Below are the code and all the weights of a small trained network. Each question names an input and a target symbol and asks about switching units off, where a switched-off unit gives its printed mean instead of its output.

import numpy as np


def w(rows, s, z=0):
    codes = np.array(rows[::2]) - 128.0
    scale = np.full(codes.shape[1], s)
    scale[-1] = z or s
    return codes * scale


def softmax(a):
    e = np.exp(a - a.max(-1, keepdims=True))
    return e / e.sum(-1, keepdims=True)


def log_softmax(a):
    a = a - a.max(-1, keepdims=True)
    return a - np.log(np.exp(a).sum(-1, keepdims=True))


def net(x, mask):
    ids = ['αβγδεζθλξπστψω'.index(c) for c in x.split()]
    T = len(ids)
    res = E[ids] + P[:T]
    u = 0
    for l in range(3):
        r = res
        for j in range(2):
            rows = slice(4 * j, 4 * j + 4)
            q, k, v = (r @ M[l][rows].T for M in (Q, K, V))
            z = softmax(np.where(np.tri(T) > 0, q @ k.T / 4**0.5, -1e9)) @ v
            o = O[l][rows]
            res = res + np.where(mask[u + j], z, o[:, -1]) @ o[:, :-1]
        u += 2
    return log_softmax(res[-1] @ U[:, :-1].T + U[:, -1])


Q, K, V, O = {}, {}, {}, {}
E = w([
[103,158,145,6,222,106,125,63,164,158],'α',
[99,148,216,166,103,102,101,77,133,111],'β',
[166,66,115,58,117,90,162,143,104,41],'γ',
[110,79,101,123,130,168,144,81,162,223],'δ',
[137,78,79,57,151,179,40,131,187,110],'ε',
[148,182,95,194,159,128,88,126,100,34],'ζ',
[122,99,143,182,26,220,161,124,119,174],'θ',
[40,176,139,210,88,78,148,215,156,113],'λ',
[66,157,83,233,127,118,142,80,62,152],'ξ',
[202,129,80,195,178,172,207,170,67,128],'π',
[157,150,106,212,208,181,88,141,178,180],'σ',
[134,93,25,120,199,79,144,182,160,89],'τ',
[105,129,139,22,78,156,156,106,144,121],'ψ',
[107,83,133,107,138,90,92,205,30,179],'ω',
],0.016)
P = w([
[51,160,109,125,215,208,171,163,64,156],'0',
[140,204,62,132,97,121,104,142,94,192],'1',
[78,130,152,136,188,195,119,114,68,112],'2',
[146,190,70,132,88,115,95,129,102,189],'3',
[97,101,170,136,176,173,127,102,89,102],'4',
[151,179,79,130,83,101,87,119,109,185],'5',
[110,74,182,139,172,152,133,91,120,100],'6',
[161,170,86,126,78,97,87,116,114,172],'7',
[124,44,191,145,169,132,139,82,155,102],'8',
[159,161,90,123,74,85,85,109,121,166],'9',
[130,2,197,158,171,105,141,78,206,105],'10',
],0.012)
Q[0] = w([
[155,133,70,112,200,102,98,161,135,112],'0.h0',
[105,86,155,60,134,112,141,156,114,99],'0.h0',
[116,83,110,129,127,141,114,135,107,234],'0.h0',
[117,137,167,92,184,150,109,83,156,133],'0.h0',
[126,144,249,80,110,130,155,152,146,124],'0.h1',
[176,89,104,109,113,172,94,147,129,122],'0.h1',
[101,110,148,169,92,145,157,111,114,93],'0.h1',
[110,122,99,130,85,156,156,120,114,217],'0.h1',
],0.015)
K[0] = w([
[185,122,16,97,201,110,94,154,145,106],'0.h0',
[100,104,135,24,87,107,141,147,138,108],'0.h0',
[111,56,133,120,140,147,106,117,93,228],'0.h0',
[135,171,128,79,158,163,95,37,193,146],'0.h0',
[131,128,234,64,85,160,149,164,144,128],'0.h1',
[253,77,78,110,87,143,76,110,133,121],'0.h1',
[132,149,161,178,48,84,158,119,141,120],'0.h1',
[82,65,87,167,82,208,170,104,101,229],'0.h1',
],0.011)
V[0] = w([
[106,151,91,14,140,108,124,126,199,137],'0.h0',
[130,181,118,171,157,78,155,110,169,101],'0.h0',
[146,26,164,31,136,173,131,13,205,151],'0.h0',
[177,122,181,76,142,3,92,64,135,96],'0.h0',
[163,173,114,64,198,212,161,177,85,194],'0.h1',
[122,73,226,173,116,199,162,190,158,74],'0.h1',
[163,177,175,117,142,130,178,47,77,153],'0.h1',
[100,167,142,231,114,133,183,189,133,67],'0.h1',
],0.0047)
O[0] = w([
[84,95,127,218,104,198,132,95,60,96,80],'0.h0',
[181,101,89,94,88,202,184,127,158,92,95],'0.h0',
[87,196,75,199,160,159,109,182,42,61,15],'0.h0',
[166,49,90,173,66,193,146,217,69,169,5],'0.h0',
[156,160,253,95,81,94,174,166,145,106,220],'0.h1',
[120,102,142,65,129,254,154,177,83,180,73],'0.h1',
[145,166,128,184,71,74,251,151,138,228,124],'0.h1',
[122,159,120,137,148,179,155,122,15,100,173],'0.h1',
],0.0052,0.0033)
Q[1] = w([
[107,177,2,72,192,179,48,117,95,146],'1.h0',
[156,117,120,120,95,227,66,157,99,114],'1.h0',
[88,138,172,58,6,41,132,56,199,199],'1.h0',
[83,176,113,245,149,141,24,171,100,147],'1.h0',
[142,206,104,124,48,134,79,165,159,223],'1.h1',
[132,191,73,156,99,109,90,217,155,206],'1.h1',
[174,128,73,91,75,57,50,121,166,178],'1.h1',
[124,89,147,108,154,126,129,32,142,151],'1.h1',
],0.0085)
K[1] = w([
[40,148,99,92,213,184,128,98,79,132],'1.h0',
[126,122,165,107,116,211,101,104,115,95],'1.h0',
[79,181,112,102,2,63,87,114,142,221],'1.h0',
[62,140,180,241,171,150,97,157,117,105],'1.h0',
[154,105,112,142,87,188,145,109,190,147],'1.h1',
[189,127,77,180,108,224,172,72,206,130],'1.h1',
[112,77,151,158,126,163,140,125,186,127],'1.h1',
[119,65,157,89,104,100,108,184,125,145],'1.h1',
],0.0099)
V[1] = w([
[230,93,132,199,179,121,70,17,149,168],'1.h0',
[164,156,231,49,135,140,248,58,50,211],'1.h0',
[169,245,3,73,27,113,52,118,139,169],'1.h0',
[59,216,174,97,149,175,40,155,83,174],'1.h0',
[76,94,96,85,87,161,150,31,111,174],'1.h1',
[11,218,71,50,206,44,155,111,110,16],'1.h1',
[145,187,60,146,143,185,145,50,177,75],'1.h1',
[111,204,150,152,66,132,217,177,68,73],'1.h1',
],0.0046)
O[1] = w([
[89,90,93,119,116,132,169,44,15,144,117],'1.h0',
[142,70,60,108,186,166,2,113,153,66,245],'1.h0',
[188,30,168,102,135,14,217,71,187,138,134],'1.h0',
[215,89,66,124,157,136,165,214,119,92,242],'1.h0',
[80,65,110,55,100,149,135,19,93,159,135],'1.h1',
[81,181,146,74,190,41,137,142,98,42,243],'1.h1',
[119,172,80,24,145,159,97,132,77,161,2],'1.h1',
[113,149,151,105,65,114,240,178,57,106,107],'1.h1',
],0.0053,0.0034)
Q[2] = w([
[7,149,138,135,121,149,162,155,62,157],'2.h0',
[61,137,126,180,136,205,170,140,63,123],'2.h0',
[102,190,85,114,149,187,122,137,72,141],'2.h0',
[144,96,190,109,98,103,133,159,230,106],'2.h0',
[134,63,165,132,181,90,139,141,123,125],'2.h1',
[159,141,35,129,139,99,152,154,120,96],'2.h1',
[80,153,99,126,125,171,204,127,124,132],'2.h1',
[140,93,127,102,123,112,126,176,99,165],'2.h1',
],0.012)
K[2] = w([
[77,103,183,161,109,71,117,213,91,171],'2.h0',
[138,103,125,159,151,72,75,159,76,204],'2.h0',
[170,115,165,79,142,79,35,164,56,134],'2.h0',
[110,166,93,126,65,149,180,122,247,120],'2.h0',
[155,31,197,179,94,87,129,170,128,151],'2.h1',
[141,118,37,128,105,138,153,172,97,138],'2.h1',
[66,148,126,54,170,139,150,141,105,156],'2.h1',
[116,50,116,191,147,148,156,138,129,109],'2.h1',
],0.011)
V[2] = w([
[166,197,139,132,147,179,123,187,155,151],'2.h0',
[94,190,78,104,145,98,158,134,85,69],'2.h0',
[149,84,95,89,76,137,159,98,195,63],'2.h0',
[88,221,55,180,151,161,193,84,213,138],'2.h0',
[76,148,191,120,210,133,110,163,105,185],'2.h1',
[125,48,65,38,165,65,198,173,188,190],'2.h1',
[76,68,79,179,253,181,229,137,212,68],'2.h1',
[116,114,72,113,153,99,135,160,91,11],'2.h1',
],0.0061)
O[2] = w([
[110,50,97,163,115,81,125,51,78,167,155],'2.h0',
[130,110,154,105,199,115,97,162,119,195,235],'2.h0',
[170,169,193,70,87,127,103,79,131,90,41],'2.h0',
[150,62,222,240,85,115,87,164,116,122,55],'2.h0',
[119,198,146,79,73,220,113,57,113,175,253],'2.h1',
[95,47,70,36,81,131,157,200,113,237,230],'2.h1',
[107,139,1,160,111,164,214,71,238,126,131],'2.h1',
[142,67,71,166,42,154,140,120,105,54,228],'2.h1',
],0.0061,0.0041)
U = w([
[90,189,99,121,156,188,146,149,74,131,254],'α',
[91,87,254,135,168,144,111,93,133,77,186],'β',
[140,49,174,115,162,108,167,128,149,74,110],'γ',
[117,61,147,97,168,131,123,89,197,150,47],'δ',
[87,129,123,110,121,130,40,114,154,111,54],'ε',
[166,178,121,152,126,104,108,143,107,91,123],'ζ',
[160,141,121,136,73,169,123,121,112,145,115],'θ',
[111,205,129,146,85,93,131,186,164,137,133],'λ',
[98,154,103,135,114,81,126,91,102,130,70],'ξ',
[226,146,127,125,164,136,203,153,120,142,114],'π',
[173,165,129,143,157,145,102,151,167,163,91],'σ',
[135,119,74,130,132,116,131,169,152,126,57],'τ',
[153,161,141,61,126,121,132,105,150,98,97],'ψ',
[139,155,123,109,90,125,88,163,95,166,98],'ω',
],0.0078,0.0076)

Each question gives the input, a string of symbols that net reads in full, and the target symbol t.
The units are the heads (4 rows each of Q, K, V and O). Each row of codes is followed by its name. A weight is (code - 128) times the scale printed after its matrix; where a second scale follows, it is the last column's (O and U).
mask holds one flag per head, layer by layer. A switched-off head (its flag False) gives its mean, the last column of its rows in O, instead of its output. The means were averaged over made-up inputs and are rounded, as every weight is.
A unit's drop is (log p(t) with every unit on - log p(t) with that unit switched off) / (log p(t) with every unit on - log p(t) with every unit switched off).
The circuit of an input: a set's keep is (log p(t) with only the set's units on - log p(t) with every unit switched off) / (log p(t) with every unit on - log p(t) with every unit switched off). Starting from all 6 units, units are removed one at a time, each time the one whose removal leaves the highest keep (on an exact tie, the one counted first), for as long as the keep stays at least 0.8.
circuit, biggest first: the units of the circuit, biggest drop first
unit that matters most: the unit with the biggest drop
heads that matter: for each layer, one digit per head in row order, 1 if its drop is at least 0.15 and else 0, layers parted by /
input ψ ψ ω λ ψ σ α α γ, target α: heads that matter	10 / 10 / 10
input λ β ψ α π τ ω ζ ω σ ε, target α: circuit, biggest first	0.h0, 1.h0
input ω γ ζ τ, target τ: circuit, biggest first	2.h1, 1.h0
input α γ ψ τ, target τ: unit that matters most	2.h1
input ζ λ δ ζ λ ξ α σ λ σ ω, target α: circuit, biggest first	0.h0, 1.h0, 2.h0
input ζ σ λ ω σ, target β: heads that matter	11 / 01 / 11
input τ λ γ ξ, target ξ: circuit, biggest first	0.h1, 1.h0, 0.h0
input ψ σ δ ζ π ε, target ε: heads that matter	01 / 11 / 00
input ε γ θ ω ω ω γ γ λ ω β, target α: heads that matter	11 / 10 / 10
input τ δ ψ ε, target ε: circuit, biggest first	0.h1, 0.h0, 1.h1
input γ λ σ ω λ ω ζ ψ, target ψ: heads that matter	01 / 10 / 10
input δ λ β ω ω λ τ γ θ, target α: heads that matter	11 / 10 / 10
input σ ω σ ω ξ ω π ψ λ, target α: circuit, biggest first	0.h1, 2.h0
input β λ λ α θ ψ γ γ σ, target α: heads that matter	10 / 10 / 00
input λ σ θ θ ψ ω δ θ ξ, target α: heads that matter	01 / 10 / 10
input ψ β ω ζ π λ σ, target α: circuit, biggest first	1.h0, 2.h0
input α γ θ β α σ ξ ψ ζ, target α: circuit, biggest first	1.h0, 0.h1
input τ ω ξ λ β ε ε, target β: unit that matters most	0.h1
input ε π ψ λ θ ω τ ψ ψ α ξ, target α: circuit, biggest first	0.h1, 1.h0, 2.h0
input γ ω ψ γ θ τ ξ ξ ζ γ τ, target β: unit that matters most	1.h0
input δ γ ω ω γ α π θ ψ, target α: heads that matter	10 / 10 / 10
input δ π ω ε ω α δ, target β: circuit, biggest first	0.h1, 0.h0, 2.h0, 1.h1
input γ θ ξ ω ω δ ζ, target α: heads that matter	01 / 10 / 10
input δ ω ω ψ, target ψ: heads that matter	00 / 11 / 10
input λ τ λ ξ, target ξ: circuit, biggest first	0.h0, 0.h1, 1.h0
input α δ σ ω ψ ω ω τ τ τ π, target α: heads that matter	00 / 10 / 10
input γ ζ ε ω ζ, target β: heads that matter	10 / 01 / 11
input δ λ ω ω ζ θ ξ ω τ β, target β: unit that matters most	2.h1
input λ ξ σ β, target β: circuit, biggest first	2.h1, 2.h0
input ω ω ζ σ σ ε ψ, target α: heads that matter	10 / 00 / 10
